Below is a small trained network, with its code and all its weights. Each question gives an input and a class and asks what happens when units are switched off, that is, made to give their printed mean instead of their output.

import numpy as np


def w(rows, s, z=0):
    codes = np.array(rows[::2]) - 128.0
    scale = np.full(codes.shape[1], s)
    scale[-1] = z or s
    return codes * scale


def norm(h):
    return h / np.sqrt((h * h).mean(-1, keepdims=True) + 1e-5)


def f(y):
    return y / 2 * (1 + np.tanh(0.7978845608 * (y + 0.044715 * y**3)))


def log_softmax(a):
    a = a - a.max(-1, keepdims=True)
    return a - np.log(np.exp(a).sum(-1, keepdims=True))


def net(x, mask):
    res = np.array(x, float).reshape(1, 5) / 4 @ E
    u = 0
    for l in range(4):
        y = f(norm(res) @ A[l][:, :-1].T + A[l][:, -1])
        res = res + np.where(mask[u : u + 4], y, B[l][:, -1]) @ B[l][:, :-1]
        u += 4
    return log_softmax(norm(res)[-1] @ U[:, :-1].T + U[:, -1])


A, B = {}, {}
E = w([
[56,73,69,69,197],'x0',
[120,5,90,203,26],'x1',
[171,228,171,92,117],'x2',
[216,87,195,179,159],'x3',
[128,189,141,160,102],'x4',
],0.0019)
A[0] = w([
[62,105,108,113,2,100],'0.n1',
[190,67,110,105,135,111],'0.n2',
[104,56,99,147,198,253],'0.n3',
[204,28,75,197,92,40],'0.n4',
],0.0037,0.00067)
B[0] = w([
[3,99,109,229,117,225],'0.n1',
[100,93,224,148,219,148],'0.n2',
[143,112,196,75,126,221],'0.n3',
[116,140,94,87,192,248],'0.n4',
],0.0044,0.0013)
A[1] = w([
[36,46,146,144,135,17],'1.n1',
[82,142,157,206,155,150],'1.n2',
[84,194,139,91,5,20],'1.n3',
[56,253,217,119,152,254],'1.n4',
],0.0033,0.00071)
B[1] = w([
[80,86,70,158,93,199],'1.n1',
[254,179,138,92,109,159],'1.n2',
[183,127,124,127,199,152],'1.n3',
[22,88,130,74,125,252],'1.n4',
],0.0047,0.0014)
A[2] = w([
[87,192,72,64,140,152],'2.n1',
[239,157,196,189,128,212],'2.n2',
[81,96,3,197,100,254],'2.n3',
[122,151,117,94,137,53],'2.n4',
],0.0056,0.00056)
B[2] = w([
[190,170,152,148,188,193],'2.n1',
[104,136,2,61,100,198],'2.n2',
[120,171,183,163,74,254],'2.n3',
[138,139,104,200,137,135],'2.n4',
],0.0084,0.0035)
A[3] = w([
[96,191,86,107,220,3],'3.n1',
[168,253,194,171,237,143],'3.n2',
[131,150,74,244,210,168],'3.n3',
[131,169,184,171,84,167],'3.n4',
],0.0045,0.00062)
B[3] = w([
[133,179,159,253,114,180],'3.n1',
[224,151,125,173,170,252],'3.n2',
[145,86,118,47,164,141],'3.n3',
[76,97,166,210,147,173],'3.n4',
],0.0058,0.0032)
U = w([
[138,22,185,66,197,5],'0',
[159,166,21,57,66,133],'1',
[255,208,176,173,229,150],'2',
[75,117,183,203,32,201],'3',
],0.0095,0.0021)

Each question gives the input, the list of numbers given to net, and the class t.
The units are the neurons (one row each of A and B). Each row of codes is followed by its name. A weight is (code - 128) times the scale printed after its matrix; where a second scale follows, it is the last column's (A, B and U).
mask holds one flag per neuron, layer by layer. A switched-off neuron (its flag False) gives its mean, the last column of its row in B, instead of its output. The means were averaged over made-up inputs and are rounded, as every weight is.
A unit's drop is (log p(t) with every unit on - log p(t) with that unit switched off) / (log p(t) with every unit on - log p(t) with every unit switched off).
The circuit of an input: a set's keep is (log p(t) with only the set's units on - log p(t) with every unit switched off) / (log p(t) with every unit on - log p(t) with every unit switched off). Starting from the 12 units with the biggest drops (on a tie, the unit counted first), units are removed one at a time, each time the one whose removal leaves the highest keep (on an exact tie, the one counted first), for as long as the keep stays at least 0.8.
units of the circuit, in order: the units of the circuit, biggest drop first
most important unit: the unit with the biggest drop
top k neurons: the k neurons with the biggest drops, biggest first
top k neurons in layer l: the k neurons of layer l with the biggest drops, biggest first
drop of u: that unit's drop, to one decimal
input [8,3,2,3,1], class 0: top 3 neurons	[0.n3, 2.n3, 2.n2]
input [3,-4,-8,-8,-6], class 3: units of the circuit, in order	[2.n3, 2.n2]
input [2,-5,-5,1,-6], class 0: units of the circuit, in order	[2.n3, 3.n2]
input [-5,5,1,5,-8], class 1: units of the circuit, in order	[2.n2, 1.n4]
input [-4,-2,-8,8,-7], class 0: top 2 neurons	[0.n2, 0.n4]
input [2,3,7,-5,0], class 2: top 2 neurons	[2.n1, 1.n3]
input [6,7,3,-7,-8], class 3: most important unit	2.n3
input [1,8,0,8,7], class 1: top 3 neurons	[2.n2, 1.n4, 1.n2]
input [1,-1,-1,-6,-3], class 2: top 2 neurons in layer 2	[2.n1, 2.n2]
input [2,-1,-4,3,3], class 0: top 2 neurons	[2.n1, 2.n3]
input [2,-4,-7,7,-6], class 0: top 2 neurons	[2.n1, 3.n2]
input [-6,-4,1,1,5], class 1: top 2 neurons	[2.n2, 0.n4]
input [1,4,-7,8,3], class 0: top 2 neurons in layer 3	[3.n1, 3.n4]
input [-6,4,4,1,1], class 1: top neuron in layer 2	[2.n2]
input [5,-3,-3,-5,-7], class 2: drop of 2.n1	1.4
input [6,-2,-1,-8,4], class 2: drop of 2.n1	1.1
input [7,-1,-4,-6,-6], class 3: drop of 1.n1	0.1
input [-6,-2,-3,4,0], class 1: drop of 0.n3	0.0
